Below is a small trained network, with its code and all its weights. Each question gives an input and a class and asks what happens when units are switched off, that is, made to give their printed mean instead of their output.

import numpy as np


def w(rows, s, z=0):
    codes = np.array(rows[::2]) - 128.0
    scale = np.full(codes.shape[1], s)
    scale[-1] = z or s
    return codes * scale


def f(y):
    return y / 2 * (1 + np.tanh(0.7978845608 * (y + 0.044715 * y**3)))


def log_softmax(a):
    a = a - a.max(-1, keepdims=True)
    return a - np.log(np.exp(a).sum(-1, keepdims=True))


def net(x, mask):
    res = np.array(x, float).reshape(1, 7) / 4 @ E
    y = f(res @ A[0][:, :-1].T + A[0][:, -1])
    res = res + np.where(mask, y, B[0][:, -1]) @ B[0][:, :-1]
    return log_softmax(res[-1] @ U[:, :-1].T + U[:, -1])


A, B = {}, {}
E = w([
[97,110,193,22,231,27,146],'x0',
[76,49,124,106,109,189,210],'x1',
[97,216,153,64,17,82,182],'x2',
[129,127,129,129,126,124,131],'x3',
[56,48,169,131,55,82,22],'x4',
[128,128,126,133,128,130,130],'x5',
[254,74,139,35,76,132,121],'x6',
],0.0046)
A[0] = w([
[92,206,116,78,46,80,156,74],'neuron 1',
[58,79,136,116,76,118,27,31],'neuron 2',
[180,187,128,138,172,155,203,59],'neuron 3',
[181,190,129,165,136,54,61,98],'neuron 4',
[79,77,154,144,70,74,53,83],'neuron 5',
[165,198,129,137,139,99,62,25],'neuron 6',
[82,129,160,34,206,113,115,31],'neuron 7',
[54,31,129,95,112,192,225,78],'neuron 8',
[114,180,141,96,63,110,154,32],'neuron 9',
[34,162,110,179,162,118,138,62],'neuron 10',
[182,209,139,133,152,87,32,66],'neuron 11',
[90,188,139,88,56,115,141,17],'neuron 12',
[14,188,128,182,175,147,130,27],'neuron 13',
[143,69,131,155,201,168,81,29],'neuron 14',
[161,138,113,201,58,185,123,11],'neuron 15',
[114,162,132,134,105,167,108,254],'neuron 16',
[163,62,94,165,196,151,72,78],'neuron 17',
[137,91,126,146,192,160,85,53],'neuron 18',
[154,134,118,194,69,170,128,86],'neuron 19',
[127,87,151,105,174,52,182,133],'neuron 20',
[141,188,101,107,175,164,173,36],'neuron 21',
[140,139,119,171,67,206,108,29],'neuron 22',
[104,114,147,53,200,61,129,5],'neuron 23',
[254,68,123,37,85,147,114,21],'neuron 24',
[183,182,127,148,171,148,206,67],'neuron 25',
],0.009,0.0062)
B[0] = w([
[155,131,218,181,194,117,194,176],'neuron 1',
[89,48,86,36,112,115,143,162],'neuron 2',
[110,45,111,30,129,108,146,160],'neuron 3',
[108,182,94,113,122,213,145,167],'neuron 4',
[137,77,98,6,146,113,152,184],'neuron 5',
[66,122,104,145,37,219,173,123],'neuron 6',
[140,150,48,167,81,61,159,153],'neuron 7',
[110,252,102,91,123,255,175,183],'neuron 8',
[83,74,187,204,138,134,184,129],'neuron 9',
[154,129,195,130,28,122,56,162],'neuron 10',
[102,208,105,109,95,211,171,159],'neuron 11',
[118,68,203,168,105,149,230,132],'neuron 12',
[95,154,231,131,33,104,45,168],'neuron 13',
[116,105,211,150,132,111,217,143],'neuron 14',
[112,109,44,214,63,77,152,147],'neuron 15',
[185,218,117,92,232,67,89,254],'neuron 16',
[137,162,209,133,193,90,210,173],'neuron 17',
[128,113,190,152,120,122,198,134],'neuron 18',
[117,170,65,152,110,53,168,160],'neuron 19',
[146,155,55,192,144,76,93,183],'neuron 20',
[74,57,122,53,91,108,158,134],'neuron 21',
[103,118,58,180,74,65,166,143],'neuron 22',
[117,155,60,179,68,58,178,151],'neuron 23',
[83,168,243,121,40,91,14,183],'neuron 24',
[118,56,108,26,126,109,154,163],'neuron 25',
],0.025,0.0051)
U = w([
[120,150,36,171,93,46,155,80],'0',
[94,145,186,117,61,102,56,76],'1',
[85,52,86,32,145,111,154,84],'2',
[126,113,183,169,177,120,210,94],'3',
[140,156,105,118,157,118,113,248],'4',
[94,190,79,116,118,220,151,95],'5',
[146,150,105,120,163,108,108,224],'6',
[191,2,74,221,191,220,18,98],'7',
],0.0075,0.013)

Each question gives the input, the list of numbers given to net, and the class t.
The units are the neurons (one row each of A and B). Each row of codes is followed by its name. A weight is (code - 128) times the scale printed after its matrix; where a second scale follows, it is the last column's (A, B and U).
mask holds one flag per neuron, in row order. A switched-off neuron (its flag False) gives its mean, the last column of its row in B, instead of its output. The means were averaged over made-up inputs and are rounded, as every weight is.
A unit's drop is (log p(t) with every unit on - log p(t) with that unit switched off) / (log p(t) with every unit on - log p(t) with every unit switched off).
The circuit of an input: a set's keep is (log p(t) with only the set's units on - log p(t) with every unit switched off) / (log p(t) with every unit on - log p(t) with every unit switched off). Starting from the 12 units with the biggest drops (on a tie, the unit counted first), units are removed one at a time, each time the one whose removal leaves the highest keep (on an exact tie, the one counted first), for as long as the keep stays at least 0.8.
units of the circuit, in order: the units of the circuit, biggest drop first
unit that matters most: the unit with the biggest drop
k most important neurons: the k neurons with the biggest drops, biggest first
drop of u: that unit's drop, to one decimal
input [7,-4,-8,7,-2,2,-1], class 3: units of the circuit, in order	neuron 17; neuron 14
input [-2,8,-7,-5,-3,-6,-2], class 5: most important neuron	neuron 8
input [-7,-4,-5,7,6,2,-3], class 0: units of the circuit, in order	neuron 15; neuron 19
input [-1,-6,1,-2,8,8,-7], class 2: 2 most important neurons	neuron 5; neuron 2
input [-6,-7,0,2,-1,-6,1], class 5: units of the circuit, in order	neuron 4; neuron 11
input [7,-6,-7,-4,8,-5,3], class 2: 2 most important neurons	neuron 5; neuron 2
input [-5,2,-4,4,2,3,-2], class 0: units of the circuit, in order	neuron 19; neuron 22
input [5,-8,-3,6,-4,7,-4], class 5: 2 most important neurons	neuron 11; neuron 4
input [6,3,-3,-1,-6,3,-6], class 0: units of the circuit, in order	neuron 20; neuron 7
input [2,-5,-8,-7,4,2,-6], class 3: units of the circuit, in order	neuron 17; neuron 14
input [8,4,5,2,-8,1,2], class 0: 3 most important neurons	neuron 20; neuron 7; neuron 23
input [7,8,8,-3,-2,-8,7], class 3: 3 most important neurons	neuron 1; neuron 9; neuron 12
input [-7,-4,3,5,-4,3,-8], class 1: 3 most important neurons	neuron 13; neuron 10; neuron 20
input [7,-4,7,1,-8,-1,5], class 2: units of the circuit, in order	neuron 3
input [-6,8,4,-5,-6,-4,-6], class 5: 2 most important neurons	neuron 8; neuron 20
input [-2,-8,5,6,-7,4,1], class 5: 4 most important neurons	neuron 11; neuron 4; neuron 6; neuron 5
input [2,-8,6,-5,-1,-6,-8], class 1: 3 most important neurons	neuron 13; neuron 10; neuron 8
input [-8,2,8,-6,-2,-7,-4], class 0: 2 most important neurons	neuron 15; neuron 19
input [-7,8,-6,6,8,-2,-3], class 2: 3 most important neurons	neuron 2; neuron 5; neuron 20
input [-8,3,-8,-5,-7,6,7], class 0: unit that matters most	neuron 15
input [7,-2,-5,3,6,-1,4], class 0: units of the circuit, in order	neuron 23; neuron 7
input [-8,-3,-7,2,3,0,1], class 0: drop of neuron 19	0.2
input [1,-5,2,3,-6,-5,5], class 2: drop of neuron 13	0.1
